Each row comes from the steps of one walk. Every step used is in the known rows, and no mark comes twice. Write the walk behind each row, first mark first.
Known rows:
Y/V/N/B: [  21  -80 -136 -313   23 -101   57   -5  121  -73 -110 -186 -196 -267
 -100  302  276   61  151  -11 -219  573  -77  -94  140  150  -46  -32
   38  -76  -37  -10   -5  158 -116  -41  359   87 -114 -296 -214  -14
  258 -329  -14  358  -22  -21 -181  -48  -70  -31 -187 -371 -341  361
  124 -189 -195 -202 -192]
U/B/N/J/V/P/T: [ 310  -70  -97 -367   80  -92  315 -315   86   73  -26  -43 -207   41
  -26  -15  180  146  117  156 -100  441   -8  -71  117  251  -71  156
  -77 -322  -49  -49    5   -4   15  -61  140  -12 -285 -285 -498   35
  296 -452  105  156  269   40   16  -23   83   27 -114 -225 -201  556
   38  -70 -186   10  -71]
B/N/K/D/Y/C: [  26 -136  158 -329   42  -19 -222   29  179 -151 -183 -175 -199  196
 -235  160  -10  -93 -216  -90  -87  324   -8    3  -67  -79 -102  176
   33 -115 -159 -170  -58  -12   13 -145  123 -189  139 -431 -205 -573
   59 -144  -77   77   36  -60 -240 -159  -62    0 -198 -183   20  216
  -76  100 -421 -200  -47]
Y/C/J/V/N/K: [ 172 -184 -125 -293 -209  -15   82   53  313 -361    7 -134 -146  151
 -180  169   59 -160   48 -230 -280  716 -172   30 -112 -139  -88  202
  118 -261  -59 -100   20 -226 -165  -17  167 -174  106 -203 -343 -132
    4 -336   49  198  162  -49 -108   59  -72  -27 -105 -196 -160  259
  114 -144 -336  -95 -359]
Y/V/N/K/P/D/J/C: [  72   38   36 -450   21  -55   38  -67  278  117   49 -224  -97   67
 -183  360   97   85 -248  -47 -213  340    2  -78  -10  -16   54  -39
  190 -159   47  -99  235 -181   33   92  172  114  -25 -426 -223 -120
  152 -178 -111  310   85   71 -314   30 -209  132 -103 -246  188  209
  -57   39 -280    9  -67]
D/K/Y/P/T/J/V/C: [  87  -93 -204 -268 -161   50  148 -289  136   44 -155 -108 -283   70
 -190   59  -15  128 -119  -59 -203  371 -164 -271 -208  -34    4  114
    4 -303   55 -246  271  -83  108 -223  193   76  -63 -314 -325 -352
  196 -486   96  353  378  -22 -222  -39 -195  120  -33 -156 -167   93
   20  154 -151    8  -44]
K/V/P/Y/C/J: [ 159  112 -211 -302  169   39  -88  -26  215 -115   39   24 -180  159
 -158  262  -99   64 -262   97 -332   38   76 -178   16   28  -23  -70
  145 -293 -203  -60  295 -127  119 -117  225  186   59 -380 -141 -242
  185 -188 -150    2   63  202 -177    5   83   41 -268 -184 -384    4
  113  -26 -242 -122 -230]
B/N/C/J/V/Y: [  71 -252 -224 -365   74   39  110  -60  255   27   38  130 -160  117
  192   61  -27   43 -181  -99  -77  382  -90   40  -10 -212 -102  155
   72 -336   83    5  225  126 -107 -141  192  -94  -35 -293 -153  -96
  132 -231  -93  225  117   59  -27   -3  102  -85   23 -152 -145  191
  -59   65 -288 -170 -167]
C/J/V/Y/P: [  78 -189  -84 -128   79   29   36    6    5 -139  112  132 -119  144
  -66   42   50  237   13  -17 -102   52 -148  -71  -17 -113 -221   29
 -191 -222  141  174  314   72  -80 -208  216  -47  106 -302 -308  -19
  100  -51  -77  108  -97   28  -85   28 -116  -18  -56 -104 -110  201
   31  -27  -69  -48 -401]
K/B/N/C/J/V: [  88 -119 -237 -262  121  -38  346 -128  337 -110  -67  -53 -123  229
  -40  172  -37   46 -173  -88 -389  581   20    4   19  -24   33   -9
  180 -268  204  -94  308 -119  -96 -198  -27  189   74 -102 -336  -94
  183 -376  -53  287  265   92  -31  162  126 -142  -63 -227 -341  106
  127 -142 -258 -209  -61]
N/T/J/C: [  24   -1 -126 -350  -36   50   98 -120  251  220  -20   94  -93   53
  -42  354  -53  120 -184   58 -340  165 -132 -196  138   88  168   26
  147 -230   34 -190  207 -292   29    3  244  211 -200 -355 -208 -105
   15 -422  -60  320  258  -10 -213  -22 -113   58  -68   -8  -38   47
   57  132 -204   -8  333]
D/P/V/U/B/N/T/J/C: [ 147   -5 -162 -477   -8   -7  283 -226  278  214   21 -127 -136  -53
  -72  253  -25  165 -265   70 -339  308  -55 -163   68   57    8   32
  171 -249   33 -270  228 -265   89   26  261  205 -234 -444 -334   76
  160 -518  -85  375  378  -44 -237   58 -164  -19 -126 -156 -161  241
   41   90 -264 -129  194]
U/P/T/N/J/V/Y: [ 176 -312 -223 -326   21   85  153  -69  169  171   91   89 -145   58
  131  -64    8   89  -22   -3  -25  420 -172   84   59  -97 -107  196
 -102 -385   48  109   72   77  -56 -165  228 -216  -78 -472 -343  -59
  192 -206   25  175   36   74   87  -46  -76  -55   61 -120   13  350
 -155   76 -353  -64 -222]
Y/V/P/K: [ 355  109   98 -285 -106  107  220 -282  164 -137 -133  -13 -177   36
 -254   78   73 -124   46 -142 -202  150 -246  167   42  148 -123   63
 -148 -129  -65   74   79  -88  122  129   95   48 -102 -325 -270   64
  241 -397 -137   88  206  -15  -91   -6   15   40   29 -181  -49  240
   76 -123 -246   10 -409]
P/T/N/C/J/V: [ 154 -181 -209 -170   85 -143  300 -206  339  -89  -24   51  -97  298
  -73  122  -17   37  -92  -95 -406  568   13   16   40    1  103   14
  157 -265   95 -137  298 -126  -77 -252   24   45   35 -223 -410  -65
   75 -473   24  265  241   55   19  165   95  -34  -32  -60 -292   96
  105 -132 -274 -150  -47]
P/Y/C/J/V/U/B/N: [ 166  -20 -169 -524  248   18  261 -214  228  -64   30 -414 -160   30
    0   75   -9   76 -171   63 -168  483   97   66   43   -6 -132   84
  251 -148   45    4  130  -54 -129   57  133  -31  -73 -241 -167   46
  336 -296 -180  207  278  -36 -214  185 -143  -90 -279 -231 -289  326
  -39  -40 -310 -286 -106]
B/N/C/J/V: [  84 -105 -208 -221  140 -139  326 -183  351  -93  -30  -32  -82  241
  -57  166  -79   -4 -178 -139 -354  535   15   32   25  -84   37    0
  148 -295  176 -123  324 -101 -133 -202  -19   94  106 -132 -300  -93
   93 -369  -60  268  253   74  -57  172   88  -80  -76 -176 -265  106
  135 -153 -300 -210  -97]
B/N/K/D/P/T/J/V/U: [ 358  -10   49 -528 -181  -45  498  -49  155 -191    2 -405  -28  153
  -24   -1   -2  -68 -241 -198 -224  577   24   22 -258 -206  -45  177
   41 -213   30 -252  -18 -329    3   25   27 -188  124 -403 -439  139
  236 -485  145  422  346 -141  -12   15 -200  -52   78  -60 -192  357
  -60 -114 -141   -2 -134]
B/N/T/J/V/U/P: [ 445 -100 -134 -220  -88 -100  458    2  118   14   37 -361  225  -18
  -15  -27  -20  -33  -64  -62  -68  354 -183   -5  -24 -129 -199  107
    9 -313  -12  -90  157 -223    5  -43   24  -23   75 -423 -356   79
  335 -372  -67  128  307   -2  -72   -5 -265 -241  -54 -200 -112  426
 -133 -128 -149 -119 -260]
D/K/P/V/J: [ 214   34 -212 -337  -90    1  269 -162   66  248  154 -151 -298 -106
 -150   27 -121   11 -194   70 -304   59  -27  -31 -114   82 -166 -251
  -61 -311  177 -229 -193  -45   37   23  123  162 -119 -300 -373 -172
  239 -324  -22   -7  300  -80    5   -2 -107   29 -230 -439 -198    2
  114   56 -202  108 -414]
K/T/N/C/J/V/P/D: [ 230   -2  132 -274  -19  -19  136 -116  140    5  144 -186 -165   89
  -90   16  287  -48  -56 -192  -80  407  225  -76   23  -45  -61  177
  131 -119   20 -117  222  -54    4 -105  -21   69  -90 -521 -454   -3
  190 -459   65  133  194  163  -93  -18  -90 -267   67 -234  -17  182
    0  -71 -143  191 -366]
K/B/N/J/V: [  37  -44 -179 -389  154   32  404 -165  256   49  -17 -189 -225   85
  -23   75  -62   50  -57  -35 -287  651  -20  125   85   11   -7   31
  -37 -321  346   27   62 -110 -190 -145  -45   35  111 -148 -398  -96
  243 -231   17  287  157   75   36  146 -122  -94  -68 -303  -93  283
   66 -161 -391 -142 -122]
V/P/K/B/N/C/J: [ 171 -101 -242 -378   55   57  184   53  331  -96  -97   63 -152  -20
   -5  186 -109    9 -267   79 -386  232   59  -92  -15   75   42   29
  253 -249   -9  -84  181 -205   58  -23  247  241  -44 -177 -237  -66
  270 -406 -136   13  255  202 -143  185  279 -299 -168 -288 -343   46
  -69  -24 -184 -175 -208]
D/Y/P/T/N/K/V/J: [ 272 -341 -195 -386 -118  -80  108  -81  119  110   68 -240 -392  -31
 -160   55 -119  -71  -26   74 -316  251 -117  -26  -45    1  -98  -61
   -8 -277  156 -161 -161  -67  -79  -53  212  -36   54 -281 -397 -197
  210 -349  230   22  231 -107  -97   77 -240   10 -143 -260 -299  177
   62  166 -304   24 -479]
P/Y/V/U/B: [ 341   -2  -69 -409  189  125  155  -87   58  -47   38 -380 -123  -61
 -211  201   69   95 -184  -26 -173  170 -152   40   21  174 -182   87
  114   17  -83  -24   76   57   97  188  435  127 -227 -288 -219  119
  279 -348 -117  343  121 -126 -175   50 -229   10 -235 -196 -409  200
  154  -49 -173  -21 -135]
V/P/K/D/J: [ 203  197  294 -559  -99  133  227   43  129  223  -91 -189   59 -140
 -118  172 -206   15 -422   51 -121   55   85   50 -118   70   83  -21
  170 -160  125  -83 -241 -150  -68  126  205   41   38 -335 -215 -223
  256 -172 -137   52   27  128 -173  106  -71  136  -66 -138   58   58
 -102   47   24   37 -185]
V/P/T/N: [ 255 -147  -88 -200  -45   20  183 -217  -34   50  -12  -14 -232   30
   71  -25  172   20  268  140 -109  366    1   89  115   97   46  -24
   47 -152 -119  -55  -70 -182  -15  -76  143 -180 -157 -366 -370    4
  177 -469   67  -51  131  -19   42   30 -198  -37  -33  -21  -66  257
 -259    0 -161   27 -260]
D/Y/C/J/V/N/K/B: [ 154 -218 -184 -391 -205  248   87  208  189 -335 -163 -158 -276   99
 -197  213  117   62  -30  -18 -318  637  -99  -52  -90   -3 -103  174
  160 -161   -3   -2  -15 -176  -12  -60  201  109    1 -151 -366 -251
  256 -269   21  201  150   21  -27  -11   66 -158  -94 -302 -335  252
   75 -104 -218  -97 -175]
Y/C/J/V/U/B: [ 333  -81  -80 -343  163   57  214  -51  196  -65  -20 -246  -69   -3
 -258  266    2  112 -215  -67 -172  357   19  -79  -58  110  -97  146
  271  -85  -28 -181  169  -88   59   63  342  126 -180 -232 -356   87
  245 -440  -95  445  216  -37 -184   84  -37    3 -269 -175 -494  139
  186  -79 -103  -62  -36]
Y/C/J/V/P/D/K: [ 195   56   84 -277  -69   37   91   39  194  -20   91 -339   -2   48
 -346  213   94 -131 -361 -361 -165  323  127 -136 -107  136  -71   52
 -116 -214  -57 -125  170    7 -125  -91  -15  135   -2 -428 -322 -274
  167 -334  -77  171  209  -15  -24 -127    3  -74  147 -257   17   -5
  152 -140 -141   11 -330]
U/P/V/N: [ 229   -6 -177 -137 -143  -89  229 -171   33  -98   21  -47 -234 -144
  -53    7  192   74  155  107 -158  459  -94   60  -26  -68 -250   26
  114 -234 -135   28  -99  -14  -17  -83   96  -32  -86 -471 -229  -84
  277 -239  -17   -4   66  -74   15   19 -195  -39 -267 -321 -171  366
 -126 -118 -349  -70 -509]
T/J/V/Y/P/K/B/N/C: [ 139 -379 -152 -359   57  144  175  -26  381  -36  -97  -47 -222   20
  130  -42   36  -25  -82   -6 -311  497 -172   -4  -19  147  -99  248
  121 -126  177   44  142  -47   30 -157  125  169  -41 -307 -329 -112
  321 -467   12  230  273  -17 -169  127    2 -338   10 -305 -164  161
 -161  100 -327 -261 -187]
Y/C/J/V/U: [ 332   22   -4 -351   35  -88  279   29  225 -234  -30 -103  -32  217
 -105  182   59  -13 -187 -186 -210  395   36  -86 -238 -177  -15  102
  139 -191  -41 -263  208 -199   52  -64  109  -37  169 -341 -277   32
  201 -427    8  444  193  -29  -32  -11  -40   -8  -71  -29 -386  148
   48 -197 -145   14 -104]
Y/P/D/J: [ 164  134  267 -303  141   -7   36   61   27  220  187 -299   89 -129
 -132  178  -33  177 -325    4 -133   -4  144 -106 -112   11  -32   79
   79  -31  269   -8  -34  -10 -125  -34  146   14   62 -305 -174 -216
  199  -41 -120    0 -183   10 -215  209 -231   55 -142 -104  161   43
   23 -112  -63   30 -229]
C/J/V/Y/P/T/N/K: [ 208 -368 -150 -283 -146  105  141   34  200 -228   99  -47 -121  285
  -68  -35   15  -48   86 -167 -242  554 -172   94  -45  -85  -49  129
   -2 -235   -4  -11   26 -232 -189  -75  215 -293   36 -224 -489   52
   17 -365   45   39  144  -67    9  124 -123 -128   78    9  -87  262
  -32  -16 -282  -39 -329]
K/T/J/V: [  84    6 -125 -228  -88   34  365 -279  212  -38  -61  -98 -152  249
 -138   82 -107   53  -49  -99 -238  469  -64   38   57   21   -4   38
   46 -244  197  -87  174 -227  -97 -150    5   43    5 -196 -349 -109
   74 -436   75  301  201  -55   52   45 -146   97  -36 -127 -202   66
  203  -73 -122  -62   79]
K/T/J/V/C: [  67   -9 -163 -283  -79   83  150 -303  204  109 -149  -74 -272   38
  -68  152  -63   50  -64  -33 -168  400 -102 -237 -172 -102    0   88
  163 -250   90 -336  221 -188  128 -112  193  147  -91 -189 -263 -295
  151 -551  115  396  316   57 -245   -8 -139   93 -100 -210 -229   43
   24  177 -140   43   80]
B/N/T/J/C: [ -12   -3 -150 -410   -9   20  135 -174  276  216  -19   18 -124   44
   32  308  -56  105 -169   81 -324  254 -101 -154  153   55  156    8
  169 -245   75 -172  199 -296  -33   12  182  162 -174 -334 -188  -90
   60 -418  -84  282  302  -16 -229   18 -138   14  -96  -56   -5  121
  -11  139 -250  -93  318]
C/J/V/U: [ 326   34  -26 -373   -6  -74  394   38  161 -213  -16 -119  -10  176
  -83  167   22    9 -196 -189 -196  353   46  -32 -212 -225  -11   82
  126 -204    7 -220  170 -194  -14  -20  122  -38  142 -282 -255  115
  196 -404    7  425  207  -29   13   29  -67  -18  -13   -5 -363  163
   46 -220  -97   78 -147]
Y/V/N/C/J: [ 113  -96 -279 -219   45 -172  -28   39  310 -177  -28   75 -188  -16
  -31  295  -53   -4 -206   38 -472  263  -56 -102  -23   23   72  -35
  231 -207  -90 -138  200 -110   63  -71  351  135   38 -256 -184 -184
   96 -368  -44   64   44  101 -117  156  143 -132 -320 -277 -359  -21
   -4  -70 -241 -207 -218]
B/N/K/T: [  72 -188  -10 -380  -92   99  231   14  168 -257 -166  -84 -128  127
  -78   -6   14  -14  144  -92    1  405  -36  130  100  138 -266   73
   64 -157  -25 -119  -42  -82 -189    4  235  -45  -25  -66 -148 -146
   98 -400   49   -2   74  -67  -45   14  -68 -250   31 -275 -242  198
  -20   93  -46    7  -23]
U/J/V/N: [ 133  -34 -136 -272 -134 -189  181 -195  111 -108  -50 -116 -236 -136
  -72  121  145   89  153   39 -247  628  -34   12   26 -121  -32   68
  205 -211   80   27  -15  -68 -128  -65  138 -137   29 -371 -249 -136
  201 -241  101  237   77  -64   28  135 -181  113 -299 -235  -92  260
  -33 -147 -203  -71 -346]
Y/V/P/D/K: [ 200   88  122 -274  -74   58   89   19   66    6   92 -425  -36  -44
 -298  193  136 -165 -295 -369 -126  223    1  -32  -62  181 -123  -11
 -228 -129  -49  -72   64   89 -118   13   28  126  -38 -391 -252 -238
  181 -293  -76  114  134 -112   -2 -156 -122  -95  176 -304   92   30
  113 -126 -147   51 -393]
C/J/V/P/D/K/B/N/T: [ 172  -53  -13 -472 -102 -102  241  -32  208  -16   45 -302  -35 -119
  188    5  157   58   54 -124 -270  533   28  -18  229  127 -123   26
   39 -214  217 -163   77  151 -327 -114  -37  170 -122 -250 -424 -113
  271 -526 -111   12  333   19  -24   26  -17 -339   45 -347 -156  341
   63 -172   13 -183  -60]
U/B/N/J/V/P/K: [ 332   -4   16 -434  -72  130  432 -304  293  -12 -105  -89 -181  -37
 -262   -9  -28  -61    6  -90 -165  388  -84  178   94  131 -112  208
  -39 -250   87  117   63 -126  -34   89   92   24 -157 -312 -424  166
  303 -433 -107  198  364  104 -113  132   13   -4   23 -221  -34  365
   72 -129 -289  -21 -410]

Which walk is each row?
[  61   41 -203 -407  -79  -55   75 -239  253  120   42 -104 -161   -1
  -80  300   46  135 -160  108 -442  243 -207 -133  178   54   54    3
   25 -238  -47  -84  298 -204  118    0  283  168 -142 -543 -207  -81
   44 -394  -29  296  229   -8 -235    4 -245  118  -94 -112  -21  220
   58   64 -301 -133  125]
D/P/Y/V/N/T/J/C
[ 290 -240 -273 -212   46  -92  147  123  278  -62   -6   70   -3   53
   -9  148  -94   22 -233   82 -379  220   38 -127  -56   25  100   23
  270 -234 -164 -186  185 -261  118 -114  338   70   -3 -356 -308  -38
  180 -474  -31   16  166  138  -71  172  124 -274 -171  -90 -350   15
 -184   -6 -184 -113 -169]
V/U/P/T/N/C/J
[ 337 -139 -134 -316   76 -141  287 -296  160   -2  -56   20 -163  106
  -12   20  194  127   56  128 -156  438    6 -130   81  244  -51  151
   45 -298 -117 -118  133    1   63  -98  149   68 -298 -272 -471   30
  272 -545   76  158  342   53  -29   -6  210  -26 -111 -209 -324  477
   48  -47 -141  -48  -45]
U/B/N/C/J/V/P/T
[ 287   14  -55 -363  -96  379  248  -24  187 -171 -215   19 -224   73
 -199  165  119  101  -33   46 -323  359  -43  -47  -15  240  -62   80
  105 -126   34   69  102 -218  174   -6   51  343 -140 -216 -378  -51
  436 -387 -100  204  258  115  -32   -7  226 -139   15 -248 -358  140
   78  -88  -86  -10 -144]
Y/C/J/V/P/K/B
[ 269  -60 -258 -322   80   60  -14  100  299 -198   80 -132  -70  221
 -176  173 -136  -20 -269   15 -365  218   19 -106  -65  -63  -34  -22
  213 -277 -243  -68  267 -273   93  -99  231   43  169 -460 -224 -141
  216 -243 -128    3  112  146 -157   78  -54  -97 -208 -115 -369   48
  -19  -16 -327 -165 -307]
T/N/K/V/U/P/Y/C/J
[  20 -206 -198 -330 -154  -97  224  -55   99 -106 -138  -97 -218 -158
 -178  101  272  246  178   58 -193  652    1 -174  133  125  -11  146
   50 -194   16   62   73  109 -160 -232  324  -11 -145 -442 -371   13
  284 -368   85  394  140   -3 -144  -25 -116   13 -105 -223 -335  441
  133 -175  -96 -142 -165]
K/Y/P/T/J/V/N/B
[ 288  -15  -79 -317  125   13  -22 -122  289  -36   93 -266   24  189
  -47  -28   91   -5  -85   52 -227  322 -170 -111   34   67 -178  213
   10 -210 -160   -4  220  -63  119 -174   58    1   56 -650 -220 -266
  245 -326  -96  123  205   -9 -212  -71 -247  -39 -158 -114 -122  290
   -5  -19 -401 -238  -70]
B/N/T/J/V/U/P/Y/C
[ 217   74  186 -567  -99   50  126   47  144  148   -4 -333  -22    2
  -46  130 -104  -63 -324   23 -163  304  -41   43 -141   66  102 -105
  120 -195   77 -176 -242 -191  -87  105  249  -89  118 -307 -394 -236
  206 -255  -30   13    4   74 -108   75 -192   75 -124 -220    6  192
 -110   55  -68  -46 -208]
Y/V/P/T/N/K/D/J
[ 132 -100 -309 -326  -14   14   58  -75  225  -62  -63  -10 -278   52
  -42  250 -207   49 -182   14 -374  301   74 -188 -120 -103   92 -114
  315 -302  -82 -310  188 -246   38  -75  274  122  -23 -142 -262 -178
  200 -415    5   79  221  136 -198  136   69  -35 -178 -182 -418  -10
  -59  136 -186  -51 -156]
P/T/N/K/V/C/J
[ 206   54  -79 -408   94  141  -79 -169  253  -19   43 -177 -203  155
   -7   15  191   20    7  114 -236  347 -136 -157   81  165 -136  176
    0 -216 -101    5  196  -28  127 -161   80  135  -41 -548 -291 -306
  260 -377  -65  133  230   76 -192 -124 -155   -9 -155 -230 -189  282
   87  -16 -314 -185  -92]
K/B/N/T/J/V/P/Y/C
[ 332  -57 -130 -393  137   86  236  -58  171 -106   43 -330  -69   47
 -267  161  -15  163 -192  -44 -167  278   47  -21   19   87 -179  110
  229 -102  -74  -69  246  -52   94   62  332  150 -198 -351 -387  127
  278 -355 -143  398  258   38 -219   51 -135   58 -243 -231 -394  194
  147  -86  -71  -18 -164]
K/P/Y/C/J/V/U/B
[ 176   10  -65 -514   39   17  131 -127  193   55 -211   63 -184   60
 -310  267   87  188 -277   22 -271  158 -119 -150  -22   43  114  -18
  214 -182  -63 -106  255 -206  240   85  367   80  -23 -548 -127  -57
  294 -255  -96  420  213  -58 -138   35  -94   19 -169  -50 -103   94
  -57  148 -291   92   80]
P/K/Y/V/U/J/C
[  40  112 -211 -277   24 -119  -97 -114  124  -92  -16 -154 -266   60
 -171  284 -147  120 -326  -37 -323   62   75 -173  -97 -237   18 -144
  134 -209  -48 -236  325  -98  167  -24  261  104    4 -244 -231 -275
  149 -216 -164   31  116  180 -253   44   44   24 -330 -329 -132   37
   -1   11 -182  -59 -173]
K/P/D/Y/V/C/J
[ 220 -235   76 -317 -105 -147  154   39   70  -16  -21 -348 -104   84
 -360  -57   39   66 -197 -123   42  291  137   90   45 -294 -183  337
  -52 -160  -53   15   66   82  -58 -188  167 -261   70 -645 -351 -233
  166 -170   35   62   58   65  -13  -35 -268 -138    7 -114  186  431
 -122 -106 -383   63 -305]
K/T/N/J/V/U/P/D/Y
[ 252 -423  -48 -208  -48   12  201  -92  391  -43 -174   87 -192   64
  -56  -58  132 -161  168  -96 -177  506 -118  101   93  218  -69  171
  159 -120  -56 -151  182  -65   73 -202  244  103  -49 -433 -405  -98
  139 -735  131  200  240   83 -100   71 -102 -282  106 -223 -215   70
 -173   85 -222  -45 -294]
J/V/P/K/T/N/C
[ 285 -144  -90 -351  -87  297  294  304  173  -88  -54 -354   18   -2
 -203  195  126   47 -360 -166 -319  438   59 -150 -139  228  -89   77
   88  -99   41  -36  110  -92   36  -84   45  420  -55 -314 -369 -164
  454 -366  -26  279  252    8   46  -48   85 -384  188 -317 -298   10
   11  -90  -48    9 -150]
N/C/J/V/U/P/D/K/B
[ 176 -153 -152 -360 -192   37   77   40  318 -361   59 -166 -143  197
 -188  108   75 -129   17 -187 -303  667 -179   38  -78 -145 -116  241
   96 -263 -103    7   40 -173 -162  -20  193 -168   95 -294 -288 -124
   10 -291   40  183  178  -24 -112   64 -125    7  -65 -141 -146  290
  132 -140 -389  -69 -386]
P/Y/C/J/V/N/K
[ 245 -128  169 -160   98 -133 -165  -24  173 -105  -59 -225  -71  208
 -342  135  161  -21 -187 -162  -40  307   20 -107 -107 -138 -181  333
   -6  -90 -177 -146  181   57  156 -238   36 -140  102 -616 -253 -441
  148 -206  -50  207   47  -58 -197 -178  -99   -4 -144 -113   29  282
   11  -76 -450 -105 -111]
J/V/U/P/D/Y/C
[ 325  -11  124 -479 -105  -80  291   28  272 -297 -127 -136  -66  280
 -225  112    4  -29 -307 -224 -221  404   91    0 -245 -241    1  178
  140 -161  -75 -207  130 -171   41  -52   92 -120  191 -490 -340  -17
  213 -406    2  442  253  -14  -31  -28   -6   32    0   24 -285  213
   -4 -142 -181   25 -116]
P/K/D/Y/C/J/V/U
[ 207   -1  -76 -228   78 -119 -115  125  185 -148   -2  -76  -28  140
 -285  272  -91   82 -411   -1 -238   64  151 -207 -119 -174  -17  112
  157 -210 -206 -160  226 -157  137 -119  229  -35   98 -449 -191 -298
  147 -161 -167    1   28  119 -156    3  138  -74 -313 -104 -192   87
    7  -90 -270 -131 -109]
V/U/P/D/Y/C/J
[ 209  -67  -43 -467 -112  -78  303 -124  246  -67  -53 -129  -68  -95
  208  -25  101   83  171  -27 -304  496  -69   59  270  121 -117   41
   74 -223  214 -113   66   79 -258  -81    9  141 -140 -193 -403  -20
  277 -550 -135    5  352   43  -48   90   39 -278   -6 -285 -222  392
   46 -165  -14 -211  -36]
C/J/V/P/K/B/N/T
[ 276 -133 -106 -315  110   96   -6    2  338  -64   19 -226  -33  207
 -259  -25   96  -25  -90   23 -177  355 -112  -68   10  207 -192  148
  -67 -235 -257   38  222  -56  138 -221  197   16  137 -724 -271 -324
  255 -329   -6  157   86   72  -99  -95 -263  -62  -50 -169 -159  186
  -71   26 -396 -139 -202]
D/K/T/N/J/V/U/P/Y/C
